Here is a tiny trained network, its code and every weight. The questions are about switching its units off for an input and a class, where a switched-off unit gives its printed mean instead of its output.

import numpy as np


def w(rows, s, z=0):
    codes = np.array(rows[::2]) - 128.0
    scale = np.full(codes.shape[1], s)
    scale[-1] = z or s
    return codes * scale


def norm(h):
    return h / np.sqrt((h * h).mean(-1, keepdims=True) + 1e-5)


def f(y):
    return y / 2 * (1 + np.tanh(0.7978845608 * (y + 0.044715 * y**3)))


def log_softmax(a):
    a = a - a.max(-1, keepdims=True)
    return a - np.log(np.exp(a).sum(-1, keepdims=True))


def net(x, mask):
    res = np.array(x, float).reshape(1, 8) / 4 @ E
    u = 0
    for l in range(2):
        y = f(norm(res) @ A[l][:, :-1].T + A[l][:, -1])
        res = res + np.where(mask[u : u + 10], y, B[l][:, -1]) @ B[l][:, :-1]
        u += 10
    return log_softmax(norm(res)[-1] @ U[:, :-1].T + U[:, -1])


A, B = {}, {}
E = w([
[133,171,176,103,31],'x0',
[108,172,116,185,48],'x1',
[231,91,238,137,142],'x2',
[106,21,169,66,69],'x3',
[65,68,84,110,254],'x4',
[119,88,162,103,148],'x5',
[91,161,235,151,138],'x6',
[212,98,59,128,67],'x7',
],0.0051)
A[0] = w([
[255,110,88,147,118,3],'0.n1',
[168,104,125,90,47,72],'0.n2',
[143,167,144,172,222,218],'0.n3',
[54,28,59,93,200,106],'0.n4',
[44,186,68,133,201,184],'0.n5',
[105,105,182,110,198,110],'0.n6',
[213,115,6,126,185,98],'0.n7',
[58,184,122,167,113,140],'0.n8',
[167,247,152,168,35,82],'0.n9',
[160,83,112,41,10,94],'0.n10',
],0.0077,0.0037)
B[0] = w([
[133,180,49,61,212,148],'0.n1',
[112,212,89,77,102,167],'0.n2',
[154,59,121,111,53,222],'0.n3',
[159,245,180,130,126,239],'0.n4',
[16,165,116,47,120,253],'0.n5',
[141,132,150,183,190,169],'0.n6',
[111,11,1,163,50,200],'0.n7',
[116,186,101,78,179,179],'0.n8',
[202,156,124,250,59,224],'0.n9',
[88,102,181,74,54,217],'0.n10',
],0.0061,0.0049)
A[1] = w([
[148,99,58,92,82,121],'1.n1',
[204,70,236,53,179,132],'1.n2',
[29,204,74,104,201,104],'1.n3',
[92,200,113,144,117,129],'1.n4',
[227,221,143,174,87,18],'1.n5',
[42,182,107,86,187,52],'1.n6',
[41,171,111,102,195,98],'1.n7',
[54,125,101,42,77,165],'1.n8',
[111,138,133,129,75,160],'1.n9',
[255,128,5,79,154,253],'1.n10',
],0.01,0.0027)
B[1] = w([
[61,76,147,152,106,194],'1.n1',
[161,67,191,200,181,202],'1.n2',
[103,172,134,72,178,252],'1.n3',
[255,189,149,142,166,187],'1.n4',
[193,232,73,173,84,199],'1.n5',
[105,220,96,79,177,215],'1.n6',
[200,210,164,45,178,216],'1.n7',
[133,98,128,43,146,254],'1.n8',
[217,134,174,126,124,180],'1.n9',
[39,134,91,200,153,227],'1.n10',
],0.0069,0.0063)
U = w([
[204,239,126,220,54,160],'0',
[92,253,102,47,197,154],'1',
[121,60,167,67,56,3],'2',
[168,58,216,225,217,124],'3',
[36,68,12,161,134,152],'4',
],0.015,0.0028)

Each question gives the input, the list of numbers given to net, and the class t.
The units are the neurons (one row each of A and B). Each row of codes is followed by its name. A weight is (code - 128) times the scale printed after its matrix; where a second scale follows, it is the last column's (A, B and U).
mask holds one flag per neuron, layer by layer. A switched-off neuron (its flag False) gives its mean, the last column of its row in B, instead of its output. The means were averaged over made-up inputs and are rounded, as every weight is.
A unit's drop is (log p(t) with every unit on - log p(t) with that unit switched off) / (log p(t) with every unit on - log p(t) with every unit switched off).
The circuit of an input: a set's keep is (log p(t) with only the set's units on - log p(t) with every unit switched off) / (log p(t) with every unit on - log p(t) with every unit switched off). Starting from the 12 units with the biggest drops (on a tie, the unit counted first), units are removed one at a time, each time the one whose removal leaves the highest keep (on an exact tie, the one counted first), for as long as the keep stays at least 0.8.
circuit, biggest first: the units of the circuit, biggest drop first
top k neurons: the k neurons with the biggest drops, biggest first
top k neurons in layer l: the k neurons of layer l with the biggest drops, biggest first
drop when u is switched off: that unit's drop, to one decimal
input [0,-2,6,7,-6,-3,-3,-4], class 3: circuit, biggest first	(1.n2)
input [-1,-5,-5,-7,-5,-8,6,-1], class 0: top 2 neurons	(0.n9; 0.n3)
input [4,-8,1,-5,-3,1,4,0], class 0: circuit, biggest first	(1.n5; 0.n9)
input [-6,6,4,6,-5,3,1,6], class 2: top 2 neurons in layer 0	(0.n10; 0.n4)
input [2,5,-2,6,5,2,-3,2], class 2: top 2 neurons in layer 0	(0.n5; 0.n10)
input [-3,5,4,8,3,6,1,6], class 3: top 2 neurons	(1.n2; 0.n5)
input [-4,-5,-1,6,-1,-5,8,8], class 2: top 2 neurons	(0.n10; 0.n2)
input [-6,-3,4,-8,-2,-8,8,-3], class 0: circuit, biggest first	(0.n3; 1.n5)
input [0,1,0,1,-1,7,7,-7], class 3: top 3 neurons	(0.n5; 1.n2; 0.n2)
input [-7,-3,5,-7,4,-5,5,0], class 3: top 2 neurons	(0.n3; 0.n2)
input [2,-1,-5,6,-1,-6,-4,6], class 2: top 2 neurons	(0.n10; 1.n8)
input [-1,3,-4,7,-6,0,-2,3], class 2: top 2 neurons	(0.n10; 0.n4)
input [3,3,8,0,-6,8,7,-8], class 3: top 2 neurons	(1.n2; 0.n4)
input [-5,-7,3,-1,-1,3,-4,-2], class 3: circuit, biggest first	(1.n2)
input [0,2,8,0,-1,-5,-6,1], class 4: top 2 neurons in layer 0	(0.n1; 0.n4)
input [-6,1,8,-3,-7,1,-3,8], class 4: top 2 neurons	(1.n10; 0.n1)
input [3,-7,6,-1,-3,0,6,4], class 3: top 2 neurons	(1.n2; 0.n4)
input [6,-5,1,1,-7,2,4,-6], class 0: drop when 1.n5 is switched off	0.2
input [0,-5,7,4,0,-5,-1,5], class 3: drop when 0.n10 is switched off	0.1
input [0,0,5,8,5,-7,-5,4], class 4: drop when 0.n7 is switched off	0.1
input [1,5,3,-2,6,4,5,1], class 3: top neuron	(0.n3)
